[ -1  -4   3  -4  -2   5  -2   5   4  -5  -3   3  -1  -2  -6  -1  12   6
  -7   6  -1  -4   9  -9   0  -2  -3  -9   0   3  -6   0   3  11  -3   3
  -7  -2   0   0 -24  -1   2   2  -6  -9  -3   3   6  -1   1  -6   4  -2
   0   3]
[26]
[ -8  10  -1  -4 -16   0   2   5  -3  -7   3  -1  -1 -14  -4 -18   6  -2
 -19  -4   5   3  -2   6  -2 -13 -11 -13   2  -6  -6  12   0 -30  -5   5
  -2   6   7  11 -17  -4  18  -2  -4 -12  -4   6  18 -17   3 -21   6  -5
   2  -3]
[20]
[ -9 -14   7   2   7 -19 -32  -6   1  -7  14 -10  -2 -10  -2  12  -4  10
   2 -11   7   1 -20   2  13 -14 -10   0  -3  -9   5   2  12   5   0   5
 -14  -4  -4   0   7  15  -9  -7  23  -2 -10  -1   0   8 -16  -6   0 -16
   0 -11]
[20]
[ -4 -15  -1  -7  -5   0 -18   6  -1   4   3  -7  -2  -6   2   0   3  -3
 -12   3  13   2 -11   8  -1 -12  -8  -1  -8  -7   2   1  -7 -36   0 -11
  -4   5  -6   7   1 -12   9  -2   1   8  -6  -7   6   9   2  -8   6  -1
   5   3]
[35]
[ -3   6   0  -7 -10  12  14   7  -1  -4  -3   7   0  -8  -3 -19  15  -5
 -12   2  -9   1   7   3  -2  11  -3 -12   7   2 -14   3   5  -2  -7  10
   2   3   1  10 -12   0  10  -3  -9 -17  -5   5  19 -10   6 -15  10  -3
   0  -1]
[26]
[ -8   6  -1 -10 -10  -1  -7   3  -4  -6   5  -3   1 -14 -10  -1   5 -11
  -5  -1   6   7  -7   8   0 -16 -10  -5   8  -2  -2  10   6 -23   0   1
   9   6   9  10  -6  -9   8  -3  -2 -11  -2  12  27   8   0 -19   4   0
  -2  -2]
[19]
[ -4 -11   3  -6  12   3 -22   2  -1  -5   7   1   2 -13  -5   2  15   9
   7 -11   0   0  -2  -3   2  10  -8 -13   9   0 -12 -14   8  23   0  11
  -2  -9 -11   3 -16   5   1  -6  -2 -14   1 -10   9  11  -4 -17   8  -2
  -3  -7]
[35]
[ -4  10   4  -5 -11   3  12   1   0  -7  -3   4  -1  -7  -5  -9   4  -4
  -8   2  -9   2   2   6   3  -1  -2  -6   4   2  -6   9  11   5  -5  10
   1   3   6   6  -5   6   0   0  -2 -14  -7  11  12 -10  -1  -8   5  -6
  -3  -3]
[30]
[ -1  -2  -4   3   2 -12 -24   1  -2   0   6 -10   1  -8   1   4  -5  12
 -10  -6  27   0  -5  -5  -6 -31 -10 -10  -8  -9   7   4 -21 -38   6 -15
  -6   2   4  -1 -17 -19  18   2  -3  14  11 -11  -5  -4   1 -12  -5  10
   7   0]
[30]
[ -4  19  -2  -4  -1   2   1  -3  -5  -9   6   1   5  -6 -12   4   3  -6
   5  -4  -4   6   0   1   0  -6  -4  -4  12   1  -2  10  19   6   2   4
   9   4  13   1  -8  -2   5  -4  -4 -14  10   4  31   5  -2 -12  -4  -2
  -4  -9]
[26]
[ -5  24  -4  -3  -5   1  16  -9 -10  -5   6   0   2 -13  -3  -9  -6 -22
  11 -15 -10   6 -13  28  -1   7  -9   1  17  -1  -6  12  10 -11   2  13
  35   6   9  14  19   6  -1  -7   4 -11   2   2  14   2  -4 -10   2  -1
 -13 -13]
[24]
[ -3  10  -3  -1  -3   1   9  -2  -6   0   2   0   1  -3   1  -7  -5 -11
   1  -5  -3   5  -5  12  -2   3  -2   4   5  -2  -1   4   2 -15   0   3
  12   4   4   6  12  -1   3  -3   0  -1   1   1   8  -2   2  -4   2   0
   0  -4]
[24]
[ -6   2   8  -6 -15   4  13  -4  -2  -5   1   2  -5  -8   6 -17  -1 -11
  -7  -4 -16   0 -14  24   9   4  -7   1   1   0  -2   7   4 -13  -7  16
   9   6   0  17  18  17  -7  -6  13 -11 -19   9  -1  -8  -6   2  13 -13
  -2  -6]
[30]
[ -4   4  -3  -7  -5   5   0   1  -5   0   3   0   0  -5  -3  -7   3 -10
   1  -4   0   6  -6  15  -2   2  -6  -2   6   1  -6   5   1 -19   0   2
  16   4  -1  11   5  -5   5  -2  -2  -3   0  -1  14   5   2 -10   6   3
  -1  -2]
[24]
[ -5  -6  -2  -3  -6   1  -9   9   0   0   4   0   0  -6  -1  -6  11   2
 -16   0   8   3  -2  -3   0  -1  -6  -8   0  -9  -3   1   9 -22  -5  -2
 -13   5  -1   4  -5  -6  15  -3  -4  -4  -4   0  22  -4   3 -12   5  -4
   3  -3]
[30]
[-11 -38   9   0  -5 -14 -38  14   8   0   9 -11  -5  -8   7   6  10  19
 -31   3  20   0 -16  -9  11 -23 -11  -6 -19 -18   5  -2   2 -37  -7 -10
 -38   2 -15   3  -3  -2   9  -5  14   9 -22  -1   5   0  -6 -10  13 -18
   9  -1]
[20]
[ -8 -21   6 -13 -12  13 -11  12   2   0   0   1  -4 -11   0 -14  22  -1
 -21   7  -2  -2  -4   6   4   2 -12 -12  -3  -4 -12  -2   0 -21  -9   5
 -10   2 -12  15 -12  -2   9  -5  -1 -12 -17  -1  14  -5   1 -18  22  -7
   2   3]
[26]
[ -6  -6  -3  -9  -5   4 -16  10  -5  -1  10  -6   3 -12  -6  -2  18 -11
 -12  -5   6   8 -13   9   0   5 -11  -4  10 -12  -5   2  22 -34  -1   0
  -2   6  -4  12  10 -10  14 -12  -3  -8  -1  -5  38  12   3 -21  14  -4
   1  -7]
[35]
[ -2  13 -10   2  -6  -3   1   4  -7   2   9  -3   4  -4   2  -4   1 -13
  -7  -7   9   8  -8   7  -5   5  -5   0   9 -11   2   7  13 -36   2  -7
   1  10   7   4  17 -11  18  -7  -5   3   9   2  31  -3   7 -10   2   1
   4  -8]
[35]
[ -4   8   1  -4  -4   3   3   3  -1  -9   2   2   2 -10  -3 -10  11  -2
  -3  -5  -4   2   2   4   0   5  -6  -8   8  -1  -8   3   9   3   0  10
   1   1   3   6  -9   4   5  -4  -1 -14  -2   3  15  -5   0 -12   9  -4
  -2  -6]
[26]
[ -5 -26   4  -6  -6   8 -16  13   5   2   0   1  -4  -6   2 -10  20   9
 -22   6   5  -3   1  -6   3   0  -5 -12 -10  -4  -7  -6  -5 -18  -6  -2
 -23  -1 -15   7 -15  -5  11  -2  -4  -2 -13  -4   8  -3   3 -12  15  -4
   5   5]
[35]
[ -3   6  -3  -5   8  -1 -21   7  -1 -10   4   0   5 -13 -16   5  18  12
   0  -4  17   4  14 -20  -8 -14  -4 -20  11   3  -8   2   6  11   4  -1
  -2  -1   7  -4 -38 -15  18   0 -17 -14  14  -7  27   7   4 -23  -2   8
   1  -1]
[26]
[ -6   6   2  -5   7  -6 -18  -1  -4 -10  11  -4   3 -14 -10   6   4   1
   6 -16   7   3  -5   1   1  -4 -10 -12  12  -4  -6   3  14   9   4   8
   5  -2   4   2 -14   1   5  -6   1 -11   6  -5  22   8  -5 -20   0  -2
  -4 -11]
[20]
[ -4   0  -5  -5  -6   3  -2   5  -4   2   2  -1  -2  -4  -1  -5   5  -7
  -8  -1   8   3  -5   7  -4  -3  -7  -2   1  -2  -5   2  -1 -32   2  -5
   5   6   0   9   4 -13  12  -2  -5   3   1  -5  15   2   6 -10   6   5
   3   1]
[24]

[ -3  -4   2  -3   7  -3   2   6  -1  -4   4   4  -6   1   2  -9   3 -12
  24 -10  -1   4  -1  -7   2 -15   1   3   4   8 -17   8  -1  -4  -1   1
  -8   5   0  -4   5  -5   3  10  -2  -9  -2   0   2  -5   0  -8   9  -7
   5  -1]
FQ
[ -2   5   0  -1  13  13  -6   0  -1   1  -3  -2   8  -7  -3   5  -1  12
   1  -4  -2  -2  -3  -1   5  13   1   2  13  -4  19   2  -5 -12   2  -3
   9  -3   4   6  -5  -2  -1  -6  -4   4   0   0   6  -9   1   3 -10   2
  -3   3]
Zz
[ -5  -1  -2   4 -10  -5   3  -5   5   1   5  -1  -3   5   2 -10  -3  -6
   3   1   9   4  -3  -8   3 -10   1   0 -11   4  -4   0  17  -1  -1  -1
   0   5  -4  -3   2   1   9   5   8   3   0  -9   1   0   2  -3  -4   3
  13   4]
Zb
[  4  -5   2  -6  -6  -6   0   1  -5  -7  -3  -1  -1   2   1   7   4  -7
  11 -12  -4   3   1   7   1  -6  -2  -7   0   4 -17  -5 -10   5   0   0
 -10   1  -1   5  -2  -3  -3   7 -10  -8   3  11  -8  -2  -3   1   9  -5
   1  -8]
BD
[ -4  -1   1   2 -14  -4   0 -16   7   0   1  -7   0   4   2 -10  -2  -5
   5  -7  11   9 -12  -3   7   0   3  -7  -5  -3  -3 -10  17   1  -8   1
  -3   1  -8   7  -1   5  13  -2  12  16   4  -5   1   3   1   2  -8  12
  11  11]
ZC
[  0  -7   6  -5 -10 -14   3  -2  -2  -8  -1  -1  -7   6   6 -13   6 -19
  21 -19   1   5   1   6  -4 -13   0  -6  -6   3 -26  -3   5  14  -4   1
 -16   2  -4   1   8  -1   7  10   6  -3   2  10  -9   5  -1  -5  18   4
   5  -5]
BD
[  6  -2  -7   5  -4  -6   3  21  -6   7   1   9   0   4  -7  17  -3   7
  -6  10  -7  -4   3  -6   7 -12  -3  11 -25   8   2   8  -5  -9  10  -3
   5   4   5 -13   0  -1  -6   6  -9 -25  -8 -11  -7  -6  -1  -4  -5 -20
  17 -14]
FQ
[ -1  -1   2   0   2  -5   4   3   1   0   2   0  -6   0   3 -12   2  -9
  10  -5  -1   0   1  -2  -4  -6   0   3  -3   0 -10   4   4   6  -1   0
  -6   2  -1  -6   8   0   5   1   9  -3  -2   1   0   5   1  -6  11   1
   2  -1]
FQ
[ -6   0  -1   5 -11   0   1 -11   4   2   3  -2   1   4   4 -10  -4  -5
  -3   4  11   4  -3  -5   1  -7   3  -4  -3   2   4  -1  16  -1  -2   1
   5   2  -3   1   0   3   8   6   5  10   3  -7   5  -3   1   0  -7   7
   7   6]
Zb
[  4  -6   2  -7 -11  -6  -3  -6  -2  -8  -2   1   1   5   1  10   4  -4
  19 -19   2  10  -2   1  12  -8   0 -11  -3   8 -21 -10   0  -3  -3  -1
 -13   5  -5  11  -8  -2   3   9 -11  -4   5   2  -8  -8  -2   2  -1  -7
  12  -3]
BD
[  4  -6   3  -5 -14 -13   2   2  -6  -6  -3  -1  -4   4   3  -4   5 -11
  11 -16  -4   1   2   9  -5  -8  -2  -5 -11   2 -20  -5  -3  13  -1   1
 -11  -1  -3   2   4   0   4   6   0  -7   2  12 -13   4  -1  -1  16   1
   5 -11]
BD
[  1  -2   0   5  -2 -11   7  11  -1   2   1   4  -8   3   2  -9   0  -8
  -5   9  -4  -5   5   0 -11 -10  -2   5 -14   1  -8   8   2  10   3   1
  -2   2   1 -14  11   2  -2   2   9  -9  -5  -2  -4   9   0  -7  15  -2
   0  -7]
FQ
[ -7   2   0   8 -20  -2   2 -14   5   3   3  -7   3   5   3 -16  -5  -2
 -11   4  14   2  -4  -2  -1  -2   3  -6 -10  -2  13  -4  22   3  -2   0
  11  -2  -5   2   0   4  13   2  11  15   4  -8   2   3   3   2 -10  16
  10   6]
Zb
[ -6   6   0   0  10  16  -5 -10   1   3  -1  -5   8  -6   0   0  -2   9
 -14   7   4  -4  -2   2  -3  17   1  -4  22  -7  26   0  -3  -5   0   1
  14  -6   4   8  -3  -1  -4 -11  -1  17   3   1  11  -3   1   7 -13  10
 -15   8]
Zz
[ -6  -5   2   0   3  -9   5   6   1  -3   6   3  -9   4   4 -17   4 -15
  25  -9   1   4   0  -9  -2 -21   2   5  -4   8 -17  10   9   0   1   1
  -8   8  -1  -9  10  -4   8  12   5 -11  -3  -3   1  -2   1 -10  12  -4
  11   0]
FQ

[ 18  11  24   6  19   2  -6  22  16  24  12   1  -5  59   2   4  -7   0
   8  -6  15 -10  -7   5  -6   7  -2  -2 -21  -3  -9   7 -18   3  -6   3
  10  -1   9  18  24  -9   9   8 -22  -3   8  -1 -11   3  -2  10  -5   2
  17 -37]
M
[-44   4  34   5 -17  24  19 -20 -18 -36   3   1   3 -59  18  -9  37   5
   1  -9 -12  11   5   4   3  -7  -1  10 -17   9   7 -30  10  10   6   9
 -10  -1   0  -9  10   9   7  -5  10  -6  -5  -3   4   3   2 -13   0   8
 -14   3]
U
[-53  18  20   3  -5  -7   8  -9   6 -16  -4  -9  14  54   1   2  31 -11
   0 -11   5   7   2   0  -6 -38  24   7 -16   2 -13   1   6  -4  -1 -15
   2   4   5   8  20   5  32   1  -5  12   3   0   0  -7  -7  -1  -9   3
  -6 -11]
R
[-21  -9  17   0   7   7   0  12  -1   1  -8   0  -3  19   1   2  45 -14
   0   1  -8   0  -4   1  -7 -21  -2   4  -7  11  -9  -2   3  -2  -1  11
 -20  -7 -10  12  24   5   2  -4 -14   4   2   1 -11   1   1   2  -5   2
  26 -49]
R
[ 12  -2   3   7  -9  10  13  -2   2  10  -4   0  11  45  -2   2  13 -13
  11  -4   5   1   5   7 -10 -26   8  14  -8  -2  -1  -2  -2  -2  -4  -3
  -7   0  -2   7  18   7   8  -1 -21  -1  -5   2  -4   0  -1   4  -4   0
  11 -20]
B
[-58   4  45   0 -11  18   6 -32 -13 -35   2   3  10 -59   2  -4  55  10
  -8   3 -13   3   7   7   9 -18  -2   3 -12  23  -4  -5   7   6   8   1
 -17 -10 -14   2  12   5  18   5  15   2  -2  -4   2   2   7 -11  -9   0
 -29   2]
U
[ 18 -12  13   0   0   2   0  12   4   3  -2  -1   0  19   1   2  49  -9
   2  11 -13  -2   1   1 -11   6  -2   5  -1   3  -4  -2  -7  -1  -3  19
 -33   4  -3   1  14  -1  -6  -1 -21  -6   1   4  -9  -3  -3   3 -15   1
  21 -50]
R
[-37  -1  11  -3  16  -8  -7  15  -4  -8 -10 -18  -7  45  -2   6  45 -10
  -9   8 -12  -3  -1  -1 -13 -10   4   7 -15   9  -7   2   3  -6  -1  12
 -20   0   1   5  22   5  -5   3 -18  -3   7   0  -9   7  -6  10 -11   4
  24 -44]
R
[  7   1   5   5   4   0   6  -7 -11 -53  -1   3  -2 -55  -9  -9  15   7
  -4   4  -6  -4  10  -2   7  23  -4   5   5 -14   2  -1   4  -1  -5   6
  -2  -2   4 -12 -15   0   1   1  10  -1  -1  -2   6   4   5   3  -3   1
 -17  23]
U
[ 59  -3  36   2  14   8  -5  14  32  38  -2  -2   5  59   5  11 -17   7
  22 -14  21 -12  -6  -3   3  13  -5  -4 -20 -23   5   0 -15  -7  -2   7
   6  -4 -18  25  20 -18  12   3 -14  12   0  17 -16   6   5  -4 -10 -11
   7 -33]
M
[-20   0  22   1  -5  16   7   0   1   9  -2  -3   2  24   1   0  24 -19
 -12  -5  -2   7  -2   2  -7 -46   3  13 -16   0  -6   0   5   8  -2  -3
 -13  -5 -11  21  33   7   8   2 -16  -2   2   0  -7  -4   1  -4   0   5
  17 -35]
R
[-14   0   5   1   9  12   0  11  -6   2  -6   2  -5  19   1   3  18   1
   5   2  -8   4   9   0   5 -10  -1   4  -7   8  -6   2   7   3  -3   5
 -19  -5  -7   6  15   5  -4  -7 -12   2   7  -4 -10  -4  -5   6  -3   2
  23 -40]
R
[ -9   1   0   2  11  -4  -6   8  -2  -8  -2   0  -4  -7  -2   2   2   1
 -10   5  -7   0  -1  -2  -1   3  -3   1   6   7  -7   4   1  -2   2   5
  -6  -2   9  -5   7   1  -5  -4  -3  -3   2   0  -7   1   2   2  -9   6
  18 -20]
R
[  9   2  45  -8   3  19   7   1  -3 -16   3  -2   2  -1   6  -1  59 -11
  -8   2 -17  10 -11   7  -7 -29  44  12 -18  18 -26  -2   4   4  -6   3
  -6  -4   2   1  14  -4  -8   6   3 -14  -3   2  -5  -7  -6  -2 -16  -7
  10 -36]
B
[-59   4   1  -1 -12  15  -1  -8  -7 -31   0   0   3 -43   1  -8  30  -8
 -10   6 -17  -4  13   4   3 -17  13   3  12   9  -9  -1  20   5  -5  -3
 -17  -4   5  -3 -12  19  -1  -1  13  -7  -4  -6   6  -8   1   0   7  -5
  -3  -2]
M
[-34  -2  12   3  -4   6   3  -1  -4 -14   4 -11   1  15   2   1  43 -16
   3   2 -10   1   4   5  -7 -27   8   3  -1   6 -24   0   0  -6   1  -4
 -26  -3  -3  12   8   3   3  -3  -6  -6   0   2  -4 -10  -2  -9   2 -13
   9 -24]
M
[ -2   5  21   4  -4  17   7   4  -1   3  -2   1   5  23   3  -2  22 -14
   9  -4  -4   3   0   2 -11 -34   0  12 -21  -8  -7   0   5   4  -1   2
 -17 -12  -8  13  25   5   6   4   2  -9  -2   5 -11  -4  -7   1   6   2
   6 -44]
M
[-30  -1   1  -2  -1 -14  -1   0  -1 -15   2  -3   0   2   0  -3   8  -3
 -11  -6  -5  -4  -1  -3  -2  -1   7  -3  -1   3  -1   2  -2   3  -5  -2
   1   2   3  -3   2  -2  -2   0  -2  -5   0   1   0  -2  -5   2  -1   0
  -1  -5]
M
